Here is a tiny trained network, its code and every weight. The questions are about switching its units off for an input and a target symbol, where a switched-off unit gives its printed mean instead of its output.

import numpy as np


def w(rows, s, z=0):
    codes = np.array(rows[::2]) - 128.0
    scale = np.full(codes.shape[1], s)
    scale[-1] = z or s
    return codes * scale


def f(y):
    return np.maximum(y, 0)


def softmax(a):
    e = np.exp(a - a.max(-1, keepdims=True))
    return e / e.sum(-1, keepdims=True)


def log_softmax(a):
    a = a - a.max(-1, keepdims=True)
    return a - np.log(np.exp(a).sum(-1, keepdims=True))


def net(x, mask):
    ids = ['γηθλτω'.index(c) for c in x.split()]
    T = len(ids)
    res = E[ids] + P[:T]
    u = 0
    for l in range(2):
        r = res
        for j in range(2):
            rows = slice(4 * j, 4 * j + 4)
            q, k, v = (r @ M[l][rows].T for M in (Q, K, V))
            z = softmax(np.where(np.tri(T) > 0, q @ k.T / 4**0.5, -1e9)) @ v
            o = O[l][rows]
            res = res + np.where(mask[u + j], z, o[:, -1]) @ o[:, :-1]
        u += 2
        y = f(res @ A[l][:, :-1].T + A[l][:, -1])
        res = res + np.where(mask[u : u + 8], y, B[l][:, -1]) @ B[l][:, :-1]
        u += 8
    return log_softmax(res[-1] @ U[:, :-1].T + U[:, -1])


Q, K, V, O, A, B = {}, {}, {}, {}, {}, {}
E = w([
[176,148,123],'γ',
[160,92,179],'η',
[111,121,147],'θ',
[65,187,134],'λ',
[250,55,86],'τ',
[93,102,230],'ω',
],0.016)
P = w([
[148,204,82],'0',
[154,254,143],'1',
[138,236,151],'2',
[119,207,137],'3',
[108,176,129],'4',
[91,143,121],'5',
[66,120,110],'6',
[47,96,96],'7',
[38,85,79],'8',
[21,84,62],'9',
],0.0047)
Q[0] = w([
[143,203,127],'0.h1',
[100,83,103],'0.h1',
[154,96,116],'0.h1',
[109,70,100],'0.h1',
[78,194,250],'0.h2',
[87,154,251],'0.h2',
[196,158,107],'0.h2',
[150,109,25],'0.h2',
],0.013)
K[0] = w([
[102,58,176],'0.h1',
[159,145,89],'0.h1',
[140,97,117],'0.h1',
[184,121,100],'0.h1',
[4,90,130],'0.h2',
[66,160,176],'0.h2',
[174,50,152],'0.h2',
[227,138,54],'0.h2',
],0.014)
V[0] = w([
[122,166,148],'0.h1',
[90,147,184],'0.h1',
[109,133,8],'0.h1',
[179,166,57],'0.h1',
[154,80,96],'0.h2',
[104,98,41],'0.h2',
[103,163,196],'0.h2',
[202,126,126],'0.h2',
],0.011)
O[0] = w([
[195,173,40,167],'0.h1',
[118,206,42,170],'0.h1',
[75,55,99,2],'0.h1',
[9,15,34,114],'0.h1',
[138,143,38,86],'0.h2',
[71,152,87,9],'0.h2',
[63,90,214,208],'0.h2',
[202,114,3,154],'0.h2',
],0.0042,0.0048)
A[0] = w([
[172,114,88,74],'0.n1',
[186,19,39,199],'0.n2',
[1,35,156,160],'0.n3',
[30,198,36,254],'0.n4',
[186,132,174,157],'0.n5',
[157,79,75,181],'0.n6',
[111,160,177,59],'0.n7',
[144,185,136,136],'0.n8',
],0.0078,0.0029)
B[0] = w([
[80,170,135,180],'0.n1',
[239,204,151,255],'0.n2',
[49,96,255,235],'0.n3',
[104,185,116,188],'0.n4',
[205,96,117,250],'0.n5',
[190,184,135,203],'0.n6',
[94,200,110,200],'0.n7',
[74,108,171,205],'0.n8',
],0.0063,0.0042)
Q[1] = w([
[119,250,148],'1.h1',
[150,157,149],'1.h1',
[145,174,101],'1.h1',
[116,122,112],'1.h1',
[145,88,154],'1.h2',
[117,113,64],'1.h2',
[109,155,102],'1.h2',
[147,123,180],'1.h2',
],0.014)
K[1] = w([
[15,82,145],'1.h1',
[94,72,179],'1.h1',
[110,18,177],'1.h1',
[127,135,95],'1.h1',
[30,86,172],'1.h2',
[153,157,51],'1.h2',
[255,181,98],'1.h2',
[50,41,211],'1.h2',
],0.009)
V[1] = w([
[124,2,126],'1.h1',
[114,119,195],'1.h1',
[126,192,93],'1.h1',
[226,102,83],'1.h1',
[95,58,196],'1.h2',
[109,118,127],'1.h2',
[77,222,129],'1.h2',
[136,195,106],'1.h2',
],0.0096)
O[1] = w([
[147,80,196,2],'1.h1',
[128,133,142,221],'1.h1',
[86,139,83,131],'1.h1',
[212,45,78,91],'1.h1',
[148,152,248,159],'1.h2',
[71,171,88,102],'1.h2',
[2,191,153,156],'1.h2',
[105,145,99,150],'1.h2',
],0.0062,0.0083)
A[1] = w([
[121,1,170,102],'1.n1',
[134,106,94,255],'1.n2',
[60,146,162,45],'1.n3',
[61,168,162,108],'1.n4',
[112,116,104,205],'1.n5',
[103,127,230,78],'1.n6',
[82,107,128,195],'1.n7',
[129,128,128,113],'1.n8',
],0.0087,0.0095)
B[1] = w([
[142,202,104,169],'1.n1',
[96,12,160,199],'1.n2',
[170,87,100,181],'1.n3',
[164,151,139,224],'1.n4',
[84,59,120,164],'1.n5',
[138,169,68,251],'1.n6',
[81,142,159,167],'1.n7',
[131,108,123,128],'1.n8',
],0.012)
U = w([
[82,125,14,182],'γ',
[177,64,215,147],'η',
[25,68,217,183],'θ',
[2,164,75,113],'λ',
[227,159,34,2],'τ',
[192,202,136,120],'ω',
],0.0075,0.0074)

Each question gives the input, a string of symbols that net reads in full, and the target symbol t.
The units are the heads (4 rows each of Q, K, V and O) and the neurons (one row each of A and B). Each row of codes is followed by its name. A weight is (code - 128) times the scale printed after its matrix; where a second scale follows, it is the last column's (O, A, B and U).
mask holds one flag per unit, layer by layer, with each layer's heads first. A switched-off unit (its flag False) gives its mean, the last column of its rows in O or B, instead of its output. The means were averaged over made-up inputs and are rounded, as every weight is.
A unit's drop is (log p(t) with every unit on - log p(t) with that unit switched off) / (log p(t) with every unit on - log p(t) with every unit switched off).
The circuit of an input: a set's keep is (log p(t) with only the set's units on - log p(t) with every unit switched off) / (log p(t) with every unit on - log p(t) with every unit switched off). Starting from the 12 units with the biggest drops (on a tie, the unit counted first), units are removed one at a time, each time the one whose removal leaves the highest keep (on an exact tie, the one counted first), for as long as the keep stays at least 0.8.
units of the circuit, in order: the units of the circuit, biggest drop first
k most important neurons: the k neurons with the biggest drops, biggest first
top k neurons in layer l: the k neurons of layer l with the biggest drops, biggest first
drop when u is switched off: that unit's drop, to one decimal
input θ λ γ γ γ γ ω γ λ, target ω: units of the circuit, in order -> 1.n4; 1.h1; 0.h2; 1.n2
input θ λ γ γ ω ω, target ω: units of the circuit, in order -> 1.n6; 1.h2; 0.h2; 1.n2
input η ω γ ω ω γ ω τ θ, target θ: top 2 neurons in layer 0 -> 0.n2; 0.n6
input θ η ω λ, target ω: units of the circuit, in order -> 0.h2; 1.n4; 1.n2; 1.h2
input γ η γ, target η: units of the circuit, in order -> 1.n6; 1.h1; 1.n1
input λ γ γ, target λ: units of the circuit, in order -> 1.h1; 0.h2; 1.h2
input γ γ γ γ, target γ: most important neuron -> 0.n3
input λ γ η, target λ: units of the circuit, in order -> 0.h2; 1.h2; 1.h1; 0.n3
input γ ω γ γ γ η ω η η, target ω: top 4 neurons in layer 1 -> 1.n1; 1.n6; 1.n2; 1.n5
input λ ω γ θ ω θ, target ω: 3 most important neurons -> 1.n2; 1.n4; 1.n6
input η γ λ γ ω ω γ λ ω θ, target ω: 4 most important neurons -> 0.n3; 1.n6; 1.n2; 1.n4
input ω γ θ γ η, target θ: top 2 neurons in layer 1 -> 1.n4; 1.n6
input γ γ η γ, target η: 2 most important neurons -> 1.n6; 1.n2
input ω η η γ η ω γ η τ γ, target γ: most important neuron -> 0.n2
input γ θ ω γ ω γ λ ω η, target ω: 2 most important neurons -> 0.n3; 1.n6
input γ γ ω θ γ γ λ γ, target λ: top 2 neurons in layer 0 -> 0.n3; 0.n5
input γ γ τ θ, target θ: 2 most important neurons -> 1.n6; 0.n5
input γ γ θ γ, target θ: drop when 0.n2 is switched off -> 0.1
input θ γ η θ θ γ, target θ: drop when 1.n6 is switched off -> 0.5
input λ γ θ η γ γ ω, target ω: drop when 0.n3 is switched off -> 0.2
input η γ η η η, target η: most important neuron -> 1.n6
